Below are the code and all the weights of a small trained network. Each question names an input and a target symbol and asks about switching units off, where a switched-off unit gives its printed mean instead of its output.

import numpy as np


def w(rows, s, z=0):
    codes = np.array(rows[::2]) - 128.0
    scale = np.full(codes.shape[1], s)
    scale[-1] = z or s
    return codes * scale


def norm(h):
    return h / np.sqrt((h * h).mean(-1, keepdims=True) + 1e-5)


def f(y):
    return y / 2 * (1 + np.tanh(0.7978845608 * (y + 0.044715 * y**3)))


def softmax(a):
    e = np.exp(a - a.max(-1, keepdims=True))
    return e / e.sum(-1, keepdims=True)


def log_softmax(a):
    a = a - a.max(-1, keepdims=True)
    return a - np.log(np.exp(a).sum(-1, keepdims=True))


def net(x, mask):
    ids = ['Ψαβζητ'.index(c) for c in x.split()]
    T = len(ids)
    res = E[ids] + P[:T]
    u = 0
    for l in range(2):
        r = norm(res)
        for j in range(3):
            rows = slice(2 * j, 2 * j + 2)
            q, k, v = (r @ M[l][rows].T for M in (Q, K, V))
            z = softmax(np.where(np.tri(T) > 0, q @ k.T / 2**0.5, -1e9)) @ v
            o = O[l][rows]
            res = res + np.where(mask[u + j], z, o[:, -1]) @ o[:, :-1]
        u += 3
        y = f(norm(res) @ A[l][:, :-1].T + A[l][:, -1])
        res = res + np.where(mask[u : u + 16], y, B[l][:, -1]) @ B[l][:, :-1]
        u += 16
    return log_softmax(norm(res)[-1] @ U[:, :-1].T + U[:, -1])


Q, K, V, O, A, B = {}, {}, {}, {}, {}, {}
E = w([
[102,88,122,156,73,85,220,110,156,160],'Ψ',
[151,106,139,157,248,113,33,153,99,225],'α',
[30,143,122,142,183,174,142,157,97,123],'β',
[133,147,58,138,130,96,68,144,194,107],'ζ',
[160,158,51,58,138,132,81,133,237,179],'η',
[117,72,114,166,134,182,126,119,72,99],'τ',
],0.019)
P = w([
[220,254,148,105,13,172,138,240,19,57],'0',
[180,134,128,112,112,218,128,175,96,103],'1',
[154,128,142,114,134,182,115,155,109,143],'2',
[135,141,164,135,146,176,114,123,123,157],'3',
[115,152,180,156,153,170,118,114,136,163],'4',
[109,147,184,183,165,152,126,115,146,159],'5',
[92,131,196,196,200,123,144,109,170,150],'6',
[76,148,156,250,181,142,147,115,141,172],'7',
],0.007)
Q[0] = w([
[129,126,148,135,142,137,112,170,91,99],'0.h0',
[135,130,23,84,168,149,148,142,171,123],'0.h0',
[106,142,73,150,169,111,133,161,160,181],'0.h1',
[79,161,96,102,132,108,135,123,197,168],'0.h1',
[168,126,149,88,125,55,162,119,89,152],'0.h2',
[126,133,140,163,251,177,1,171,76,127],'0.h2',
],0.0096)
K[0] = w([
[145,70,140,87,97,191,104,123,181,125],'0.h0',
[115,103,115,148,176,170,83,105,108,147],'0.h0',
[215,76,164,195,166,139,186,65,167,126],'0.h1',
[100,133,101,169,81,65,136,142,84,183],'0.h1',
[152,155,26,63,160,188,168,254,62,52],'0.h2',
[64,71,129,216,69,56,224,80,190,200],'0.h2',
],0.0066)
V[0] = w([
[61,150,134,71,164,168,32,247,195,142],'0.h0',
[148,184,141,14,130,185,102,130,82,63],'0.h0',
[155,178,91,95,242,124,117,98,105,65],'0.h1',
[88,132,158,120,103,49,202,87,157,171],'0.h1',
[103,119,180,52,210,179,1,139,186,123],'0.h2',
[175,93,182,201,173,109,92,181,91,195],'0.h2',
],0.0054)
O[0] = w([
[157,124,84,131,63,98,164,73,124,159,236],'0.h0',
[85,113,89,37,124,120,88,122,122,154,149],'0.h0',
[154,58,49,115,85,2,174,137,64,161,143],'0.h1',
[131,125,205,209,166,95,160,82,82,136,2],'0.h1',
[133,72,171,93,170,90,112,137,45,58,147],'0.h2',
[200,123,136,157,185,178,176,186,160,87,224],'0.h2',
],0.0079,0.005)
A[0] = w([
[69,61,100,128,118,104,144,121,140,158,47],'0.n0',
[137,128,87,111,125,113,146,157,106,92,1],'0.n1',
[118,119,61,102,137,66,91,124,111,56,46],'0.n2',
[95,92,118,154,174,113,153,116,92,127,34],'0.n3',
[79,116,68,142,176,145,130,118,103,123,89],'0.n4',
[156,78,78,157,182,121,100,124,97,89,149],'0.n5',
[81,147,115,150,136,173,158,95,132,162,102],'0.n6',
[77,195,98,135,138,107,144,150,148,137,63],'0.n7',
[142,124,85,94,137,73,155,119,172,173,100],'0.n8',
[161,65,152,110,68,134,184,141,141,158,91],'0.n9',
[167,164,129,144,115,177,80,75,110,96,122],'0.n10',
[43,123,145,92,152,113,120,137,100,95,102],'0.n11',
[82,115,131,148,121,189,128,136,182,129,116],'0.n12',
[116,98,122,121,52,66,149,148,11,97,143],'0.n13',
[67,135,110,122,176,102,97,139,189,99,93],'0.n14',
[151,108,116,126,79,97,159,130,133,76,82],'0.n15',
],0.011,0.0041)
B[0] = w([
[157,148,107,103,30,136,3,168,99,212,135],'0.n0',
[110,165,176,240,130,111,129,118,95,128,143],'0.n1',
[89,204,155,190,93,71,101,134,178,119,172],'0.n2',
[118,167,175,72,118,144,121,94,44,116,154],'0.n3',
[218,143,182,106,76,87,139,125,124,183,196],'0.n4',
[182,185,155,117,70,79,159,173,100,132,255],'0.n5',
[157,97,135,140,137,99,104,135,124,118,178],'0.n6',
[163,122,163,79,100,141,112,129,194,134,149],'0.n7',
[134,95,32,124,129,167,189,131,146,120,168],'0.n8',
[231,104,73,152,138,154,83,108,130,112,135],'0.n9',
[126,101,94,181,195,114,94,238,74,204,141],'0.n10',
[176,135,111,87,108,156,214,159,133,223,148],'0.n11',
[176,82,120,184,178,116,117,117,89,176,187],'0.n12',
[79,150,116,45,125,162,111,105,108,89,172],'0.n13',
[221,140,171,177,88,235,56,91,93,106,158],'0.n14',
[119,106,121,109,132,49,65,72,142,163,131],'0.n15',
],0.008,0.0083)
Q[1] = w([
[112,187,154,30,11,207,163,97,94,2],'1.h0',
[169,143,81,142,92,128,148,83,212,124],'1.h0',
[130,73,96,212,165,124,60,81,201,215],'1.h1',
[51,133,69,146,75,159,154,121,151,38],'1.h1',
[135,120,193,84,183,116,252,183,112,108],'1.h2',
[102,181,77,63,91,191,139,147,109,82],'1.h2',
],0.0092)
K[1] = w([
[157,148,129,92,116,176,5,144,135,142],'1.h0',
[103,95,146,82,72,101,125,120,83,131],'1.h0',
[13,119,117,131,146,116,149,112,103,47],'1.h1',
[137,120,66,91,92,111,107,145,151,162],'1.h1',
[181,128,137,162,144,117,185,101,146,178],'1.h2',
[196,77,102,117,88,98,153,90,129,108],'1.h2',
],0.013)
V[1] = w([
[117,45,55,65,156,84,100,74,6,172],'1.h0',
[157,65,35,119,155,183,228,153,198,111],'1.h0',
[116,2,41,116,167,96,8,123,36,81],'1.h1',
[66,166,102,85,243,146,84,184,207,190],'1.h1',
[47,133,93,127,196,81,93,82,67,184],'1.h2',
[130,117,176,107,137,165,213,144,44,105],'1.h2',
],0.0078)
O[1] = w([
[176,98,188,140,131,253,177,159,152,133,167],'1.h0',
[146,183,115,39,125,149,162,60,132,97,205],'1.h0',
[174,95,157,134,89,108,21,135,147,64,207],'1.h1',
[160,216,200,166,124,70,223,162,174,124,81],'1.h1',
[169,141,182,166,92,173,136,116,171,129,4],'1.h2',
[72,170,111,144,24,159,124,62,142,127,166],'1.h2',
],0.011,0.0028)
A[1] = w([
[192,72,90,166,183,165,95,72,147,194,135],'1.n0',
[151,126,228,161,216,126,76,113,82,175,156],'1.n1',
[146,103,88,2,129,67,63,191,41,161,109],'1.n2',
[94,189,115,128,160,161,238,139,68,219,69],'1.n3',
[181,93,240,107,208,128,228,213,101,152,85],'1.n4',
[102,24,69,106,197,95,118,126,140,37,32],'1.n5',
[122,89,92,97,130,148,197,135,86,201,91],'1.n6',
[120,137,229,192,162,28,129,193,174,130,106],'1.n7',
[172,172,121,132,105,158,100,86,220,152,79],'1.n8',
[144,160,202,115,49,95,42,81,175,93,86],'1.n9',
[40,69,152,34,100,184,98,172,57,155,82],'1.n10',
[111,91,27,25,128,184,68,93,174,119,44],'1.n11',
[131,184,119,65,222,87,168,119,137,236,167],'1.n12',
[192,92,241,129,93,234,32,138,118,96,169],'1.n13',
[99,62,115,49,226,46,115,151,119,96,77],'1.n14',
[106,198,124,176,69,3,5,105,187,134,2],'1.n15',
],0.008,0.0048)
B[1] = w([
[129,184,166,102,105,125,140,153,162,109,198],'1.n0',
[148,162,114,126,78,91,209,130,62,77,188],'1.n1',
[70,126,162,126,146,170,143,107,221,125,252],'1.n2',
[129,109,228,175,111,170,166,153,68,143,175],'1.n3',
[162,182,122,126,44,2,135,165,83,156,182],'1.n4',
[136,158,220,115,105,144,79,153,138,190,129],'1.n5',
[131,152,190,132,128,155,62,135,163,99,159],'1.n6',
[186,149,63,175,139,112,142,154,119,21,153],'1.n7',
[74,92,155,93,89,109,66,129,134,131,153],'1.n8',
[59,101,81,163,135,103,86,107,204,112,157],'1.n9',
[154,114,177,198,107,177,118,164,92,203,171],'1.n10',
[239,150,115,52,131,162,143,71,131,88,161],'1.n11',
[115,95,126,150,88,162,100,72,98,78,199],'1.n12',
[109,77,66,186,208,139,123,151,62,138,254],'1.n13',
[76,87,187,136,69,190,53,31,134,138,136],'1.n14',
[73,81,147,229,130,69,10,198,186,110,170],'1.n15',
],0.0095,0.0097)
U = w([
[46,171,42,132,233,132,219,114,138,197,164],'Ψ',
[254,249,94,135,167,81,142,207,81,146,52],'α',
[120,225,236,161,95,235,176,198,192,132,136],'β',
[99,147,154,144,102,94,25,156,180,131,166],'ζ',
[190,221,73,53,120,170,116,65,156,100,222],'η',
[151,25,93,181,209,248,119,145,86,101,5],'τ',
],0.0051,0.0023)

Each question gives the input, a string of symbols that net reads in full, and the target symbol t.
The units are the heads (2 rows each of Q, K, V and O) and the neurons (one row each of A and B). Each row of codes is followed by its name. A weight is (code - 128) times the scale printed after its matrix; where a second scale follows, it is the last column's (O, A, B and U).
mask holds one flag per unit, layer by layer, with each layer's heads first. A switched-off unit (its flag False) gives its mean, the last column of its rows in O or B, instead of its output. The means were averaged over made-up inputs and are rounded, as every weight is.
A unit's drop is (log p(t) with every unit on - log p(t) with that unit switched off) / (log p(t) with every unit on - log p(t) with every unit switched off).
The circuit of an input: a set's keep is (log p(t) with only the set's units on - log p(t) with every unit switched off) / (log p(t) with every unit on - log p(t) with every unit switched off). Starting from the 12 units with the biggest drops (on a tie, the unit counted first), units are removed one at a time, each time the one whose removal leaves the highest keep (on an exact tie, the one counted first), for as long as the keep stays at least 0.8.
circuit, biggest first: the units of the circuit, biggest drop first
most important unit: the unit with the biggest drop
top k neurons: the k neurons with the biggest drops, biggest first
k most important neurons of layer l: the k neurons of layer l with the biggest drops, biggest first
which heads matter: for each layer, one digit per head in row order, 1 if its drop is at least 0.15 and else 0, layers parted by /
input α Ψ β, target η: which heads matter -> 001 / 100
input ζ β Ψ α τ τ, target α: most important unit -> 0.n4
input τ α β η η β τ, target α: circuit, biggest first -> [0.n5 1.n12]
input Ψ τ η, target Ψ: circuit, biggest first -> [1.h1 0.h1]
input ζ τ α α τ τ Ψ η, target α: top 3 neurons -> [0.n4 0.n5 0.n0]
input Ψ τ τ τ α η ζ, target Ψ: circuit, biggest first -> [1.h1 0.h2]
input β τ α α τ ζ α, target τ: circuit, biggest first -> [0.h2 1.h1 1.n4]
input α τ ζ β τ, target ζ: circuit, biggest first -> [1.h0 0.n14 0.n13 1.n13]
input τ η τ Ψ, target ζ: top 2 neurons -> [0.n9 1.n15]
input τ τ Ψ τ α α, target ζ: circuit, biggest first -> [1.h0 0.h1 1.n15]
input τ α β η τ η, target τ: circuit, biggest first -> [1.h0 0.n14 0.h2 1.n13]
input η τ α Ψ α ζ, target τ: top 2 neurons -> [0.n5 0.n4]
input β β β ζ ζ Ψ ζ α, target β: circuit, biggest first -> [1.h1 1.n13 1.n3]
input α η α α α α τ Ψ, target η: most important unit -> 1.h0
input η τ α Ψ, target τ: which heads matter -> 001 / 010
input Ψ β τ τ α η, target Ψ: which heads matter -> 111 / 110
input Ψ β τ α η α τ, target Ψ: which heads matter -> 011 / 110
input ζ Ψ α β, target α: which heads matter -> 001 / 001
input β α η τ η Ψ τ, target β: top 3 neurons -> [0.n5 0.n13 0.n9]
input η β Ψ β ζ ζ β, target τ: top 2 neurons -> [0.n4 0.n7]
input ζ α Ψ τ η, target α: top 2 neurons -> [0.n9 1.n4]
input ζ τ τ τ β α Ψ, target α: which heads matter -> 001 / 001
input α η α, target η: most important unit -> 0.n8
input η α τ ζ η τ, target ζ: top 3 neurons -> [0.n14 0.n13 0.n4]
input α Ψ α η τ τ α β, target η: which heads matter -> 001 / 110
input η β ζ η α Ψ β, target τ: 3 most important neurons of layer 0 -> [0.n4 0.n9 0.n5]
input α τ α β β β α, target β: most important unit -> 0.h2
input β Ψ α α ζ, target β: which heads matter -> 010 / 010
input τ α τ Ψ α, target ζ: 2 most important neurons of layer 1 -> [1.n15 1.n8]
